Here is a tiny trained network, its code and every weight. The questions are about switching its units off for an input and a target symbol, where a switched-off unit gives its printed mean instead of its output.

import numpy as np


def w(rows, s, z=0):
    codes = np.array(rows[::2]) - 128.0
    scale = np.full(codes.shape[1], s)
    scale[-1] = z or s
    return codes * scale


def norm(h):
    return h / np.sqrt((h * h).mean(-1, keepdims=True) + 1e-5)


def softmax(a):
    e = np.exp(a - a.max(-1, keepdims=True))
    return e / e.sum(-1, keepdims=True)


def log_softmax(a):
    a = a - a.max(-1, keepdims=True)
    return a - np.log(np.exp(a).sum(-1, keepdims=True))


def net(x, mask):
    ids = ['αβγδζθλμξπφψω'.index(c) for c in x.split()]
    T = len(ids)
    res = E[ids] + P[:T]
    u = 0
    for l in range(3):
        r = norm(res)
        for j in range(2):
            rows = slice(3 * j, 3 * j + 3)
            q, k, v = (r @ M[l][rows].T for M in (Q, K, V))
            z = softmax(np.where(np.tri(T) > 0, q @ k.T / 3**0.5, -1e9)) @ v
            o = O[l][rows]
            res = res + np.where(mask[u + j], z, o[:, -1]) @ o[:, :-1]
        u += 2
    return log_softmax(norm(res)[-1] @ U[:, :-1].T + U[:, -1])


Q, K, V, O = {}, {}, {}, {}
E = w([
[93,105,174,5,107,153,87],'α',
[80,156,180,105,126,89,159],'β',
[143,156,184,184,150,103,134],'γ',
[91,195,85,153,178,158,57],'δ',
[161,173,140,123,35,160,83],'ζ',
[71,133,177,136,176,139,127],'θ',
[106,211,129,225,138,154,115],'λ',
[135,170,103,116,127,77,144],'μ',
[102,134,115,134,181,72,106],'ξ',
[94,150,146,136,118,75,106],'π',
[138,88,225,73,112,88,121],'φ',
[87,184,154,105,193,150,191],'ψ',
[154,149,90,160,139,119,73],'ω',
],0.027)
P = w([
[184,75,151,52,112,107,148],'0',
[43,254,241,69,163,46,55],'1',
[72,222,196,88,156,87,88],'2',
[61,173,205,72,93,60,83],'3',
[50,199,177,107,120,89,104],'4',
[67,227,177,132,149,73,156],'5',
[119,170,128,168,101,61,75],'6',
[92,191,132,148,129,88,117],'7',
[73,174,142,153,150,70,151],'8',
],0.0093)
Q[0] = w([
[198,144,172,234,3,132,91],'L0H1',
[83,179,139,232,227,62,207],'L0H1',
[94,89,239,114,87,54,224],'L0H1',
[146,13,75,158,93,197,231],'L0H2',
[135,171,173,153,175,244,120],'L0H2',
[92,212,223,73,85,79,95],'L0H2',
],0.035)
K[0] = w([
[197,148,151,182,19,109,153],'L0H1',
[28,165,130,208,198,53,160],'L0H1',
[84,127,252,105,86,76,160],'L0H1',
[137,201,79,192,96,140,43],'L0H2',
[86,122,76,79,201,205,160],'L0H2',
[75,112,234,45,180,95,221],'L0H2',
],0.038)
V[0] = w([
[160,143,189,225,163,67,153],'L0H1',
[100,221,88,177,95,158,89],'L0H1',
[92,109,58,121,224,94,107],'L0H1',
[178,176,114,61,142,123,253],'L0H2',
[49,167,191,103,167,156,165],'L0H2',
[176,105,72,160,188,246,151],'L0H2',
],0.051)
O[0] = w([
[118,133,45,198,174,192,112,167],'L0H1',
[138,211,202,195,107,145,85,178],'L0H1',
[39,119,132,197,105,48,196,138],'L0H1',
[76,253,75,90,123,79,137,171],'L0H2',
[65,167,186,118,208,169,154,254],'L0H2',
[230,126,98,111,205,57,217,7],'L0H2',
],0.031,0.071)
Q[1] = w([
[4,171,198,109,161,226,108],'L1H1',
[66,102,95,150,93,163,84],'L1H1',
[245,93,155,236,155,68,119],'L1H1',
[147,161,146,127,203,127,161],'L1H2',
[48,207,112,251,194,116,192],'L1H2',
[191,82,132,84,74,24,137],'L1H2',
],0.037)
K[1] = w([
[193,29,71,192,121,20,207],'L1H1',
[168,169,80,86,206,104,202],'L1H1',
[29,197,253,172,135,174,125],'L1H1',
[188,49,153,117,86,92,68],'L1H2',
[192,98,129,15,54,188,50],'L1H2',
[111,159,207,196,223,249,97],'L1H2',
],0.031)
V[1] = w([
[187,125,3,158,97,106,140],'L1H1',
[192,176,190,155,97,155,80],'L1H1',
[101,77,130,144,105,28,106],'L1H1',
[181,150,119,123,104,188,105],'L1H2',
[45,128,169,151,167,155,117],'L1H2',
[130,157,143,110,111,132,137],'L1H2',
],0.044)
O[1] = w([
[176,150,3,189,98,110,123,25],'L1H1',
[193,135,195,155,91,143,70,96],'L1H1',
[72,91,101,141,63,57,107,126],'L1H1',
[118,144,115,99,133,169,78,111],'L1H2',
[90,112,158,188,151,181,179,255],'L1H2',
[131,156,155,103,137,151,129,146],'L1H2',
],0.029,0.032)
Q[2] = w([
[2,183,187,139,149,243,72],'L2H1',
[103,49,121,82,50,139,136],'L2H1',
[84,148,168,151,98,152,138],'L2H1',
[198,16,113,173,143,45,180],'L2H2',
[209,130,48,66,131,98,203],'L2H2',
[159,168,65,140,189,176,133],'L2H2',
],0.038)
K[2] = w([
[106,106,17,3,102,100,135],'L2H1',
[80,145,174,110,82,152,150],'L2H1',
[102,115,86,95,136,140,126],'L2H1',
[80,71,197,66,181,221,103],'L2H2',
[117,142,101,20,173,175,92],'L2H2',
[88,167,131,72,82,70,111],'L2H2',
],0.04)
V[2] = w([
[67,183,230,171,45,6,145],'L2H1',
[159,242,156,239,105,89,88],'L2H1',
[147,122,118,253,183,206,201],'L2H1',
[194,78,234,152,132,34,168],'L2H2',
[66,112,138,155,42,76,169],'L2H2',
[99,168,139,74,145,105,66],'L2H2',
],0.043)
O[2] = w([
[127,123,188,158,69,159,255,139],'L2H1',
[95,250,122,174,88,202,177,3],'L2H1',
[57,160,117,213,215,123,104,103],'L2H1',
[91,173,154,140,175,53,34,108],'L2H2',
[89,72,85,119,75,112,68,231],'L2H2',
[140,147,143,90,78,138,118,157],'L2H2',
],0.031,0.028)
U = w([
[156,119,218,2,124,80,190,105],'α',
[47,179,136,35,140,180,134,82],'β',
[163,166,48,143,204,178,135,110],'γ',
[108,192,234,147,128,17,114,97],'δ',
[213,236,180,30,111,158,98,89],'ζ',
[143,79,172,133,237,130,197,112],'θ',
[198,181,166,171,168,170,161,135],'λ',
[129,168,98,95,64,176,211,104],'μ',
[41,100,89,152,123,84,192,74],'ξ',
[138,147,139,90,146,143,162,253],'π',
[141,118,83,12,166,116,109,116],'φ',
[105,227,117,28,192,67,215,113],'ψ',
[153,214,101,139,84,62,114,128],'ω',
],0.0075,0.011)

Each question gives the input, a string of symbols that net reads in full, and the target symbol t.
The units are the heads (3 rows each of Q, K, V and O). Each row of codes is followed by its name. A weight is (code - 128) times the scale printed after its matrix; where a second scale follows, it is the last column's (O and U).
mask holds one flag per head, layer by layer. A switched-off head (its flag False) gives its mean, the last column of its rows in O, instead of its output. The means were averaged over made-up inputs and are rounded, as every weight is.
A unit's drop is (log p(t) with every unit on - log p(t) with that unit switched off) / (log p(t) with every unit on - log p(t) with every unit switched off).
The circuit of an input: a set's keep is (log p(t) with only the set's units on - log p(t) with every unit switched off) / (log p(t) with every unit on - log p(t) with every unit switched off). Starting from all 6 units, units are removed one at a time, each time the one whose removal leaves the highest keep (on an exact tie, the one counted first), for as long as the keep stays at least 0.8.
circuit, biggest first: the units of the circuit, biggest drop first
most important unit: the unit with the biggest drop
which heads matter: for each layer, one digit per head in row order, 1 if its drop is at least 0.15 and else 0, layers parted by /
drop of u: that unit's drop, to one decimal
input φ φ λ π β, target φ: circuit, biggest first => (L0H1 L2H1)
input ξ ξ ξ μ, target ξ: most important unit => L0H1
input δ γ α δ ξ γ ξ, target δ: circuit, biggest first => (L0H2 L2H2 L0H1)
input ξ α γ ω φ φ γ ξ, target ξ: circuit, biggest first => (L0H1 L1H1)
input ψ ω ζ θ, target ψ: which heads matter => 11 / 00 / 00
input φ π π, target φ: which heads matter => 11 / 00 / 10
input δ α ζ δ δ ξ μ ψ δ, target δ: which heads matter => 11 / 10 / 01
input α μ θ, target α: circuit, biggest first => (L0H1 L2H1 L0H2)
input δ φ α γ μ ψ ξ ψ, target δ: circuit, biggest first => (L0H2 L0H1 L2H2 L1H1)
input ω δ μ, target ω: circuit, biggest first => (L0H2 L1H1)
input φ θ ω γ φ, target φ: which heads matter => 10 / 00 / 10
input δ δ ω ψ λ ω, target δ: circuit, biggest first => (L0H1 L2H2 L0H2)
input ξ γ λ ξ, target ξ: circuit, biggest first => (L0H1 L0H2)
input ψ θ ψ δ π, target ψ: most important unit => L0H2
input δ μ θ δ, target δ: which heads matter => 11 / 00 / 01
input γ γ γ, target γ: drop of L1H2 => 0.0
input ψ ω α ψ μ, target ψ: drop of L1H1 => 0.1
input δ ζ α α ψ, target δ: drop of L2H2 => 0.9
input ψ β α, target ψ: drop of L0H2 => 0.8
input ψ δ ζ δ γ α, target ψ: circuit, biggest first => (L0H2)
